Below is a small trained network, with its code and all its weights. Each question gives an input and a class and asks what happens when units are switched off, that is, made to give their printed mean instead of their output.

import numpy as np


def w(rows, s, z=0):
    codes = np.array(rows[::2]) - 128.0
    scale = np.full(codes.shape[1], s)
    scale[-1] = z or s
    return codes * scale


def f(y):
    return y / 2 * (1 + np.tanh(0.7978845608 * (y + 0.044715 * y**3)))


def log_softmax(a):
    a = a - a.max(-1, keepdims=True)
    return a - np.log(np.exp(a).sum(-1, keepdims=True))


def net(x, mask):
    res = np.array(x, float).reshape(1, 6) / 4 @ E
    y = f(res @ A[0][:, :-1].T + A[0][:, -1])
    res = res + np.where(mask, y, B[0][:, -1]) @ B[0][:, :-1]
    return log_softmax(res[-1] @ U[:, :-1].T + U[:, -1])


A, B = {}, {}
E = w([
[125,135,125,111,134],'x0',
[49,201,211,143,92],'x1',
[130,131,128,123,130],'x2',
[110,223,70,249,245],'x3',
[130,125,130,135,125],'x4',
[107,51,216,103,226],'x5',
],0.011)
A[0] = w([
[118,37,228,81,155,2],'N0',
[141,145,109,114,63,12],'N1',
[137,51,182,42,7,80],'N2',
[125,144,76,93,4,5],'N3',
[86,93,148,112,143,30],'N4',
[86,175,246,102,42,49],'N5',
[218,30,68,78,109,74],'N6',
],0.017,0.0021)
B[0] = w([
[253,114,151,106,92,214],'N0',
[201,90,126,119,139,157],'N1',
[85,221,119,200,216,251],'N2',
[247,110,162,103,105,191],'N3',
[172,109,91,127,124,152],'N4',
[25,58,101,88,79,209],'N5',
[22,78,117,95,76,198],'N6',
],0.021,0.029)
U = w([
[130,177,126,177,169,252],'0',
[91,64,114,84,71,90],'1',
[253,112,150,104,98,51],'2',
],0.017,0.0028)

Each question gives the input, the list of numbers given to net, and the class t.
The units are the neurons (one row each of A and B). Each row of codes is followed by its name. A weight is (code - 128) times the scale printed after its matrix; where a second scale follows, it is the last column's (A, B and U).
mask holds one flag per neuron, in row order. A switched-off neuron (its flag False) gives its mean, the last column of its row in B, instead of its output. The means were averaged over made-up inputs and are rounded, as every weight is.
A unit's drop is (log p(t) with every unit on - log p(t) with that unit switched off) / (log p(t) with every unit on - log p(t) with every unit switched off).
The circuit of an input: a set's keep is (log p(t) with only the set's units on - log p(t) with every unit switched off) / (log p(t) with every unit on - log p(t) with every unit switched off). Starting from all 7 units, units are removed one at a time, each time the one whose removal leaves the highest keep (on an exact tie, the one counted first), for as long as the keep stays at least 0.8.
units of the circuit, in order: the units of the circuit, biggest drop first
most important unit: the unit with the biggest drop
k most important neurons: the k neurons with the biggest drops, biggest first
drop when u is switched off: that unit's drop, to one decimal
input [0,3,0,-7,2,8], class 2: most important unit : N0
input [0,1,-8,-2,-5,1], class 0: units of the circuit, in order : N6, N3
input [-5,-2,0,7,4,-8], class 2: 3 most important neurons : N2, N5, N6
input [5,-6,-7,3,7,-6], class 1: 3 most important neurons : N0, N2, N6
input [-5,4,8,1,0,5], class 2: 2 most important neurons : N6, N2
input [-3,7,-7,-8,-8,7], class 0: 3 most important neurons : N2, N6, N3
input [3,-3,7,-1,-2,4], class 2: 3 most important neurons : N5, N0, N2
input [-7,-3,4,-3,1,4], class 2: 2 most important neurons : N0, N5
input [-7,-6,-6,-8,0,8], class 0: 4 most important neurons : N2, N3, N6, N5
input [-1,-7,2,0,2,-6], class 1: 2 most important neurons : N6, N0
input [-3,4,-5,-8,-5,7], class 0: 2 most important neurons : N2, N3
input [8,-6,-7,-8,-7,-3], class 0: 2 most important neurons : N2, N5
input [6,7,4,6,2,4], class 1: 2 most important neurons : N2, N0
input [1,3,0,0,8,-7], class 2: most important unit : N3
input [-3,5,1,4,-3,-2], class 1: 2 most important neurons : N2, N0
input [3,-5,7,4,0,-4], class 1: 3 most important neurons : N2, N0, N3
input [-2,2,-4,-4,4,-2], class 0: 2 most important neurons : N2, N0
input [-5,8,7,4,-6,2], class 1: drop when N2 is switched off : 1.6
input [-5,2,4,-8,4,5], class 0: drop when N2 is switched off : 4.7
input [3,2,-7,-3,-2,-7], class 2: most important unit : N3
input [-2,-5,-5,6,-7,-8], class 2: drop when N2 is switched off : 5.9
input [-2,3,-2,-8,-4,4], class 0: drop when N2 is switched off : 4.7
